Here is a tiny trained network, its code and every weight. The questions are about switching its units off for an input and a target symbol, where a switched-off unit gives its printed mean instead of its output.

import numpy as np


def w(rows, s, z=0):
    codes = np.array(rows[::2]) - 128.0
    scale = np.full(codes.shape[1], s)
    scale[-1] = z or s
    return codes * scale


def norm(h):
    return h / np.sqrt((h * h).mean(-1, keepdims=True) + 1e-5)


def f(y):
    return y / 2 * (1 + np.tanh(0.7978845608 * (y + 0.044715 * y**3)))


def softmax(a):
    e = np.exp(a - a.max(-1, keepdims=True))
    return e / e.sum(-1, keepdims=True)


def log_softmax(a):
    a = a - a.max(-1, keepdims=True)
    return a - np.log(np.exp(a).sum(-1, keepdims=True))


def net(x, mask):
    ids = ['αβγδεζηλξπστψ'.index(c) for c in x.split()]
    T = len(ids)
    res = E[ids] + P[:T]
    u = 0
    for l in range(3):
        q, k, v = (norm(res) @ M[l].T for M in (Q, K, V))
        z = softmax(np.where(np.tri(T) > 0, q @ k.T / 2**0.5, -1e9)) @ v
        res = res + np.where(mask[u], z, O[l][:, -1]) @ O[l][:, :-1]
        u += 1
        y = f(norm(res) @ A[l][:, :-1].T + A[l][:, -1])
        res = res + np.where(mask[u : u + 4], y, B[l][:, -1]) @ B[l][:, :-1]
        u += 4
    return log_softmax(norm(res)[-1] @ U[:, :-1].T + U[:, -1])


Q, K, V, O, A, B = {}, {}, {}, {}, {}, {}
E = w([
[112,125,84],'α',
[122,103,97],'β',
[112,162,94],'γ',
[97,161,92],'δ',
[163,109,140],'ε',
[196,112,156],'ζ',
[124,211,169],'η',
[154,93,113],'λ',
[184,57,114],'ξ',
[213,154,102],'π',
[2,139,134],'σ',
[132,150,135],'τ',
[118,166,130],'ψ',
],0.023)
P = w([
[177,83,140],'0',
[216,96,120],'1',
[79,44,54],'2',
[81,54,177],'3',
[190,120,202],'4',
[160,120,91],'5',
[168,143,64],'6',
[204,102,164],'7',
[27,123,105],'8',
[173,124,151],'9',
[101,47,33],'10',
[146,151,254],'11',
[107,124,118],'12',
[117,189,244],'13',
],0.0091)
Q[0] = w([
[166,69,157],'L0H0',
[96,126,1],'L0H0',
],0.009)
K[0] = w([
[115,5,202],'L0H0',
[253,103,20],'L0H0',
],0.0044)
V[0] = w([
[12,185,253],'L0H0',
[216,169,233],'L0H0',
],0.012)
O[0] = w([
[143,171,2,2],'L0H0',
[53,57,21,75],'L0H0',
],0.014,0.0081)
A[0] = w([
[174,118,111,26],'L0N0',
[42,127,111,254],'L0N1',
[253,113,40,224],'L0N2',
[194,133,101,72],'L0N3',
],0.016,0.0029)
B[0] = w([
[105,76,46,103],'L0N0',
[164,139,219,220],'L0N1',
[115,108,253,251],'L0N2',
[148,86,101,137],'L0N3',
],0.015,0.0027)
Q[1] = w([
[102,95,4],'L1H0',
[122,106,137],'L1H0',
],0.018)
K[1] = w([
[170,249,247],'L1H0',
[118,104,83],'L1H0',
],0.015)
V[1] = w([
[83,23,185],'L1H0',
[7,162,67],'L1H0',
],0.016)
O[1] = w([
[225,102,60,251],'L1H0',
[68,113,8,34],'L1H0',
],0.018,0.019)
A[1] = w([
[189,122,115,110],'L1N0',
[224,218,182,207],'L1N1',
[116,77,41,248],'L1N2',
[208,254,155,6],'L1N3',
],0.014,0.0016)
B[1] = w([
[105,128,164,173],'L1N0',
[48,56,105,254],'L1N1',
[92,91,61,134],'L1N2',
[72,91,7,196],'L1N3',
],0.019,0.017)
Q[2] = w([
[161,252,113],'L2H0',
[155,137,84],'L2H0',
],0.021)
K[2] = w([
[148,4,112],'L2H0',
[157,78,153],'L2H0',
],0.019)
V[2] = w([
[119,254,133],'L2H0',
[28,157,195],'L2H0',
],0.022)
O[2] = w([
[217,250,101,4],'L2H0',
[6,210,230,133],'L2H0',
],0.014,0.019)
A[2] = w([
[185,144,4,210],'L2N0',
[72,187,111,249],'L2N1',
[119,108,159,37],'L2N2',
[40,120,178,117],'L2N3',
],0.022,0.0021)
B[2] = w([
[18,78,105,165],'L2N0',
[169,214,255,145],'L2N1',
[106,91,141,175],'L2N2',
[85,125,26,251],'L2N3',
],0.019,0.011)
U = w([
[73,116,146,253],'α',
[75,110,142,189],'β',
[69,138,114,152],'γ',
[17,138,157,99],'δ',
[161,149,119,124],'ε',
[130,111,119,8],'ζ',
[57,192,9,105],'η',
[139,127,157,81],'λ',
[152,112,161,134],'ξ',
[144,130,141,68],'π',
[90,194,157,149],'σ',
[134,138,70,47],'τ',
[113,155,28,80],'ψ',
],0.014,0.0057)

Each question gives the input, a string of symbols that net reads in full, and the target symbol t.
The units are the heads (2 rows each of Q, K, V and O) and the neurons (one row each of A and B). Each row of codes is followed by its name. A weight is (code - 128) times the scale printed after its matrix; where a second scale follows, it is the last column's (O, A, B and U).
mask holds one flag per unit, layer by layer, with each layer's heads first. A switched-off unit (its flag False) gives its mean, the last column of its rows in O or B, instead of its output. The means were averaged over made-up inputs and are rounded, as every weight is.
A unit's drop is (log p(t) with every unit on - log p(t) with that unit switched off) / (log p(t) with every unit on - log p(t) with every unit switched off).
The circuit of an input: a set's keep is (log p(t) with only the set's units on - log p(t) with every unit switched off) / (log p(t) with every unit on - log p(t) with every unit switched off). Starting from the 12 units with the biggest drops (on a tie, the unit counted first), units are removed one at a time, each time the one whose removal leaves the highest keep (on an exact tie, the one counted first), for as long as the keep stays at least 0.8.
circuit, biggest first: the units of the circuit, biggest drop first
top k neurons: the k neurons with the biggest drops, biggest first
top k neurons in layer l: the k neurons of layer l with the biggest drops, biggest first
drop of u: that unit's drop, to one decimal
input η α ψ δ δ, target η: circuit, biggest first -> [L0H0 L1H0 L0N2]
input δ η σ β β α, target δ: circuit, biggest first -> [L1H0 L0H0 L2H0 L0N1]
input δ δ α γ δ δ, target δ: circuit, biggest first -> [L1H0 L0H0 L2H0]
input η δ δ α ψ, target η: circuit, biggest first -> [L1H0 L0H0]
input σ η ξ ψ, target σ: top neuron in layer 2 -> [L2N1]
input η β γ, target η: top 2 neurons -> [L0N2 L1N1]
input δ σ ψ δ ζ, target δ: circuit, biggest first -> [L1H0 L2H0 L0H0]
input σ ψ δ δ ξ δ ξ δ δ, target σ: top 2 neurons -> [L0N1 L1N1]
input δ σ ξ π η ψ, target δ: circuit, biggest first -> [L1H0 L0H0 L2H0]
input σ τ δ, target σ: top 2 neurons -> [L1N1 L2N1]
input η δ α ξ τ γ σ σ ζ ξ β δ η δ, target η: top 2 neurons -> [L0N2 L0N1]
input η β ψ σ η α, target η: top 2 neurons -> [L0N2 L1N1]
input η δ δ τ π β δ β β δ λ γ, target η: drop of L0N2 -> 0.2
input δ σ δ δ δ α β ε π, target δ: drop of L0H0 -> 0.9
input σ σ ξ δ ζ τ, target σ: drop of L1N1 -> 0.2
input η ζ δ β α λ δ ξ ψ ζ ζ δ ξ σ, target η: top neuron in layer 2 -> [L2N3]
